[-.13, .10, .32, .06, -.33, .23, .25, .20, -.37, .09, .04, .32, .15, .54, -.07, .05, .12, .17, -.27, -.11, .44, -.02, .07, -.36, -.39, .11, -.15, -.21, .10, .67, -.15, -.43, .01, -.06, .04, -.20, -.39, -.10, .39, -.02, .62, -.10, .28, -.08, -.11, -.07]	V/N
[.12, -.11, .16, .17, -.31, .00, .23, -.13, -.03, .13, .03, -.07, .03, -.39, .19, -.31, .14, -.17, -.02, -.09, .30, -.27, .04, -.35, -.21, .03, .19, -.55, .11, -.22, -.02, -.12, .04, -.30, -.06, -.27, -.14, -.10, .32, .05, .24, .04, .20, .12, -.18, .02]	A/U
[-.29, .10, .20, .02, -.23, .27, .31, .06, -.12, -.02, -.05, .05, .15, .29, -.09, -.01, .21, -.04, -.16, -.06, .43, -.07, .10, -.24, -.31, .19, .17, -.42, .07, .20, -.04, -.23, .15, .00, -.12, -.52, -.17, -.13, .19, -.13, .14, -.01, .28, .02, -.14, -.20]	V/N
[-.13, -.08, .17, .22, .01, .20, .50, -.18, -.03, .29, .03, -.12, -.31, .47, -.09, .04, -.18, -.09, .32, .07, .10, -.14, -.50, -.35, -.54, .14, .02, -.62, .39, -.48, .11, .15, -.20, -.36, .00, -.81, -.15, .08, .73, -.13, .04, .14, .13, -.11, -.51, -.25]	A/H
[-.42, .07, .23, .10, -.38, .10, .13, .28, -.10, .02, .02, .18, .33, .13, -.17, -.06, .21, .04, -.39, -.07, .53, -.13, .32, -.43, -.10, .28, .09, -.35, .02, .63, -.23, -.47, .23, .08, -.03, -.36, -.15, -.23, -.01, -.02, .48, -.11, .27, .06, -.05, -.19]	A/N
[-.52, .15, -.03, -.11, -.02, .06, .21, -.03, .28, .02, -.19, -.22, .29, -.13, .23, -.15, .37, -.03, .05, .08, .35, -.17, -.16, -.22, .00, .15, .21, -.33, -.09, -.30, -.12, -.10, .38, .16, -.16, -.20, .11, -.18, -.47, -.06, -.45, -.06, .09, .25, .19, .03]	A/H
[.49, .09, .09, .14, -.19, .03, .55, -.29, -.27, .02, .27, .04, -.11, .40, .13, -.05, .16, -.24, -.11, -.46, .18, -.20, -.18, .02, -.47, -.05, -.04, -.18, -.05, -.08, .09, -.10, .00, -.15, -.27, .14, -.07, .10, .46, -.05, .39, .00, .06, -.20, .17, .09]	J/N
[-.23, .09, .21, -.08, -.15, .14, .17, -.04, -.27, .10, .12, .23, .17, .81, -.18, .10, .10, .24, -.13, .11, .37, -.06, -.09, -.30, -.18, .15, .06, -.30, .17, .51, -.12, -.39, -.15, .00, -.11, -.28, -.23, -.14, .25, .19, .61, -.02, .16, -.08, -.16, -.18]	A/N
[-.36, .13, .14, .11, -.32, .25, .14, .33, -.05, -.12, -.07, .15, .10, .24, -.27, .05, .13, -.11, -.29, -.17, .43, .03, .33, -.11, -.28, .25, .13, -.26, -.03, .46, -.11, -.18, .23, -.03, .03, -.37, -.19, -.15, .09, -.24, .06, -.02, .28, -.06, -.11, -.19]	A/N
[-.38, .03, .23, .06, -.21, .15, .29, .11, -.05, .12, -.09, .18, .19, .24, .21, -.03, .22, .22, -.06, -.03, .52, -.10, -.16, -.44, -.32, .12, -.30, -.23, .07, .21, -.23, -.39, .10, .12, .11, -.10, -.27, -.21, .02, -.03, .14, -.08, .19, -.01, .05, .02]	A/N
[.13, .12, .30, -.03, -.20, .09, .31, .02, -.42, .08, .07, .11, .21, .72, -.33, .08, .00, .00, -.23, -.21, .11, -.19, -.07, -.29, -.32, .12, .10, -.21, .09, .65, .03, -.12, .01, -.02, -.33, -.42, -.03, .02, .61, .05, .83, -.05, .18, -.11, -.08, -.29]	J/N
[.14, .08, .13, -.08, -.08, .07, .32, -.13, -.16, .04, -.23, -.28, .19, -.27, .20, -.06, .12, .00, .01, -.09, -.05, -.11, -.02, -.16, -.06, -.06, .14, -.07, -.09, -.26, .10, .04, .23, .03, -.24, -.16, .01, .06, -.03, -.07, -.17, -.06, .23, .15, -.15, -.02]	A/H
[-.19, .09, .04, .16, -.17, .14, .37, -.02, .10, -.07, -.05, .04, .14, .35, -.02, -.15, .22, -.32, .08, -.27, .55, -.20, -.22, -.20, -.57, .17, .07, -.61, .06, -.17, .04, .16, .24, -.11, -.22, -.50, .06, -.11, .37, -.11, -.04, .10, .04, -.06, .28, -.06]	V/U
[-.23, -.06, .12, .14, -.42, .20, .36, -.22, .03, .09, -.06, -.03, .07, -.27, .32, -.33, .37, -.17, .04, -.02, .70, -.29, .02, -.40, -.36, .12, .30, -.88, .11, -.42, -.09, -.24, .11, -.13, -.05, -.51, -.25, -.25, .24, .04, .02, .07, .31, .22, -.20, -.02]	A/H
[.36, .14, .14, -.03, -.28, -.01, .19, -.12, -.37, -.05, .13, .13, .22, .42, -.02, -.02, .13, -.03, -.29, -.36, .17, -.16, .04, -.06, -.24, .00, .08, -.06, -.08, .44, -.03, -.22, .12, .02, -.31, .16, .00, .01, .34, .08, .70, -.10, .12, -.07, .24, .05]	J/N
[-.36, .10, .15, -.18, -.18, .26, .05, -.01, -.16, -.07, -.01, .07, .08, .16, .09, .15, .30, .17, -.21, .17, .38, .15, .27, -.04, .04, .13, .21, -.22, .06, .12, -.14, -.53, .02, .02, .08, -.17, -.35, -.25, -.16, .03, -.01, -.04, .32, .17, -.33, -.05]	A/N
[.21, .14, .14, .09, -.17, .07, .31, -.13, -.28, .06, .22, .18, .05, .84, -.04, .03, .05, -.02, -.16, -.33, .29, -.05, -.24, -.09, -.49, .05, -.16, -.16, .06, .38, -.03, -.20, -.05, -.08, -.22, .02, -.13, .00, .52, .03, .66, .00, -.01, -.26, .23, .01]	J/N
[-.22, -.04, -.04, -.21, .20, .06, -.04, -.17, .03, .15, -.03, -.13, -.17, -.11, .28, .15, -.01, .36, .19, .35, -.14, .15, -.18, -.01, .27, -.05, -.09, .20, .12, -.33, -.06, -.34, -.20, .03, .24, .21, -.20, .04, -.34, .05, -.33, .01, .04, .13, -.31, .14]	Z/N
[-.13, -.02, -.04, .12, -.42, .07, .06, -.09, .17, -.20, -.05, .05, .15, -.46, .30, -.37, .43, -.40, -.01, -.15, .80, -.16, .25, -.09, -.26, .02, .34, -.72, -.12, -.35, -.05, -.13, .21, -.05, -.06, -.22, -.07, -.31, .06, .01, -.22, .07, .17, .21, .25, .16]	A/U
[-.24, -.04, .05, -.15, -.11, .27, -.12, -.04, -.04, -.12, -.30, -.05, .17, -.32, .05, -.19, .19, -.03, -.02, .25, .28, -.06, .21, -.05, .07, -.08, .39, -.54, .00, -.27, .09, .05, -.01, .05, -.04, -.63, -.09, -.29, .00, .14, -.31, .02, .21, .32, -.22, -.07]	A/U
[-.12, -.05, .16, .13, -.26, .06, .29, -.09, -.03, .09, -.21, -.10, .24, -.24, .16, -.30, .16, .00, .18, .05, .36, -.36, -.21, -.55, -.29, .01, .18, -.68, .13, -.28, -.01, .05, .16, -.05, -.15, -.62, -.03, -.15, .33, .08, .04, .10, .19, .22, -.11, -.08]	A/U
[-.34, .11, .29, -.07, -.29, .24, .51, -.03, -.14, .14, -.26, -.25, .26, -.23, .30, -.09, .32, .17, -.10, .01, .33, -.23, -.04, -.51, -.16, .14, .11, -.32, .03, -.14, -.10, -.38, .32, .05, -.05, -.36, -.27, -.14, -.14, -.15, -.20, -.14, .39, .26, -.31, -.06]	A/N
[-.38, .20, .18, -.18, -.34, .25, .05, .24, -.23, -.17, -.30, .32, .42, .20, .30, -.02, .43, .29, -.21, -.06, .71, .04, .14, -.21, -.20, .01, -.18, -.12, -.16, .47, -.17, -.49, .25, .21, .06, .09, -.30, -.39, -.18, .04, -.05, -.17, .24, .08, .31, .19]	A/N
[.28, .08, .06, .09, -.13, -.04, .34, -.10, -.13, .06, .29, .08, .02, .49, -.01, .02, .12, -.08, -.33, -.40, .14, -.11, -.09, -.03, -.23, .13, -.10, .12, -.09, .36, -.12, -.29, .12, -.02, -.19, .37, -.04, .13, .15, -.06, .54, -.02, -.01, -.23, .24, .06]	J/N
[-.09, -.06, .02, .27, -.48, -.08, -.07, .16, .11, -.14, -.18, .12, .40, -.69, .05, -.50, .21, -.32, -.03, -.18, .60, -.35, .28, -.43, -.22, -.01, .32, -.76, -.08, .03, .00, .11, .16, .01, -.12, -.42, .09, -.32, .24, .12, .17, -.01, .15, .20, .21, .00]	V/U
[-.33, .08, .13, -.12, -.20, .25, .03, .09, -.21, -.08, -.07, .17, .08, .09, .16, .08, .27, .15, -.17, .07, .45, .19, .21, -.03, -.06, .04, .02, -.11, -.02, .24, -.14, -.49, .04, .04, .13, -.10, -.39, -.22, -.12, .00, -.06, -.05, .28, .07, -.16, .05]	A/N
